Below is a small trained network, with its code and all its weights. Each question gives an input and a class and asks what happens when units are switched off, that is, made to give their printed mean instead of their output.

import numpy as np


def w(rows, s, z=0):
    codes = np.array(rows[::2]) - 128.0
    scale = np.full(codes.shape[1], s)
    scale[-1] = z or s
    return codes * scale


def norm(h):
    return h / np.sqrt((h * h).mean(-1, keepdims=True) + 1e-5)


def f(y):
    return y / 2 * (1 + np.tanh(0.7978845608 * (y + 0.044715 * y**3)))


def log_softmax(a):
    a = a - a.max(-1, keepdims=True)
    return a - np.log(np.exp(a).sum(-1, keepdims=True))


def net(x, mask):
    res = np.array(x, float).reshape(1, 6) / 4 @ E
    u = 0
    for l in range(2):
        y = f(norm(res) @ A[l][:, :-1].T + A[l][:, -1])
        res = res + np.where(mask[u : u + 11], y, B[l][:, -1]) @ B[l][:, :-1]
        u += 11
    return log_softmax(norm(res)[-1] @ U[:, :-1].T + U[:, -1])


A, B = {}, {}
E = w([
[124,189,134,215,11,124],'x0',
[126,81,120,96,153,103],'x1',
[87,145,138,48,22,54],'x2',
[88,200,67,1,97,205],'x3',
[161,100,131,69,118,72],'x4',
[120,18,166,148,68,138],'x5',
],0.0064)
A[0] = w([
[64,116,165,255,162,210,1],'L0N0',
[106,149,131,161,105,140,24],'L0N1',
[150,154,113,186,66,158,29],'L0N2',
[112,155,102,158,110,109,189],'L0N3',
[45,36,26,221,189,162,222],'L0N4',
[108,128,180,166,122,27,133],'L0N5',
[187,93,234,145,73,85,109],'L0N6',
[128,167,130,194,41,144,172],'L0N7',
[117,192,151,163,110,135,84],'L0N8',
[171,139,189,202,162,117,153],'L0N9',
[159,78,47,130,80,151,201],'L0N10',
],0.0089,0.0017)
B[0] = w([
[109,161,243,172,117,101,248],'L0N0',
[100,229,132,159,132,122,131],'L0N1',
[116,175,140,143,123,157,180],'L0N2',
[37,116,90,210,45,111,162],'L0N3',
[173,201,192,121,99,178,250],'L0N4',
[171,17,110,105,92,77,239],'L0N5',
[134,42,122,127,92,45,252],'L0N6',
[158,112,136,188,150,105,248],'L0N7',
[143,253,103,20,18,57,163],'L0N8',
[70,89,168,166,34,123,243],'L0N9',
[83,184,165,122,192,162,169],'L0N10',
],0.0065,0.0039)
A[1] = w([
[95,127,139,20,193,166,201],'L1N0',
[145,87,113,171,115,187,89],'L1N1',
[63,124,98,78,62,172,147],'L1N2',
[128,118,36,101,175,124,151],'L1N3',
[158,148,89,148,53,151,136],'L1N4',
[172,180,118,89,9,104,252],'L1N5',
[148,86,86,67,164,140,92],'L1N6',
[136,139,131,99,183,200,74],'L1N7',
[123,132,122,145,127,81,178],'L1N8',
[127,96,70,2,90,158,97],'L1N9',
[133,65,169,84,197,146,124],'L1N10',
],0.0091,0.0031)
B[1] = w([
[254,178,219,53,201,138,244],'L1N0',
[163,205,134,153,86,72,127],'L1N1',
[130,167,122,164,173,84,184],'L1N2',
[161,117,165,125,206,130,162],'L1N3',
[112,152,94,122,208,164,160],'L1N4',
[108,78,85,111,182,166,254],'L1N5',
[140,208,126,169,171,200,169],'L1N6',
[144,161,122,101,157,43,168],'L1N7',
[118,79,74,99,124,159,163],'L1N8',
[199,172,171,124,124,137,219],'L1N9',
[84,173,74,63,146,127,192],'L1N10',
],0.0098,0.006)
U = w([
[143,12,106,142,36,73,201],'0',
[152,149,246,227,65,152,36],'1',
[45,194,8,146,94,163,4],'2',
[226,180,191,86,170,146,249],'3',
],0.012,0.0013)

Each question gives the input, the list of numbers given to net, and the class t.
The units are the neurons (one row each of A and B). Each row of codes is followed by its name. A weight is (code - 128) times the scale printed after its matrix; where a second scale follows, it is the last column's (A, B and U).
mask holds one flag per neuron, layer by layer. A switched-off neuron (its flag False) gives its mean, the last column of its row in B, instead of its output. The means were averaged over made-up inputs and are rounded, as every weight is.
A unit's drop is (log p(t) with every unit on - log p(t) with that unit switched off) / (log p(t) with every unit on - log p(t) with every unit switched off).
The circuit of an input: a set's keep is (log p(t) with only the set's units on - log p(t) with every unit switched off) / (log p(t) with every unit on - log p(t) with every unit switched off). Starting from the 12 units with the biggest drops (on a tie, the unit counted first), units are removed one at a time, each time the one whose removal leaves the highest keep (on an exact tie, the one counted first), for as long as the keep stays at least 0.8.
circuit, biggest first: the units of the circuit, biggest drop first
top k neurons: the k neurons with the biggest drops, biggest first
top k neurons in layer l: the k neurons of layer l with the biggest drops, biggest first
drop when u is switched off: that unit's drop, to one decimal
input [3,-4,-5,3,4,-4], class 2: circuit, biggest first : (L1N0)
input [2,-2,-8,5,-5,5], class 1: circuit, biggest first : (L0N0 L1N0)
input [-3,2,-7,2,-8,8], class 1: circuit, biggest first : (L0N0 L1N0)
input [-7,-1,-2,-8,-4,3], class 1: top 2 neurons : (L0N4 L0N0)
input [5,7,-5,5,-4,-6], class 2: top 2 neurons in layer 1 : (L1N0 L1N9)
input [0,7,-2,-1,4,6], class 0: top 2 neurons : (L0N6 L1N0)
input [1,-1,-8,3,-5,0], class 1: top 2 neurons : (L0N0 L1N0)
input [2,0,7,3,0,-4], class 2: top 3 neurons : (L1N0 L0N3 L1N5)
input [0,-4,-2,-1,-6,-6], class 1: top 2 neurons : (L0N0 L1N10)
input [7,6,-4,-6,3,3], class 0: top 3 neurons : (L0N6 L0N5 L1N0)
input [4,-1,-6,5,-1,1], class 2: top 3 neurons : (L1N0 L0N8 L1N9)
input [7,0,7,-4,5,-8], class 0: drop when L0N5 is switched off : 0.2
input [2,-5,4,2,4,4], class 0: drop when L0N6 is switched off : 0.3
input [4,-7,2,7,4,-1], class 2: circuit, biggest first : (L1N0)
input [0,-3,6,-4,0,-7], class 0: drop when L0N5 is switched off : 0.2
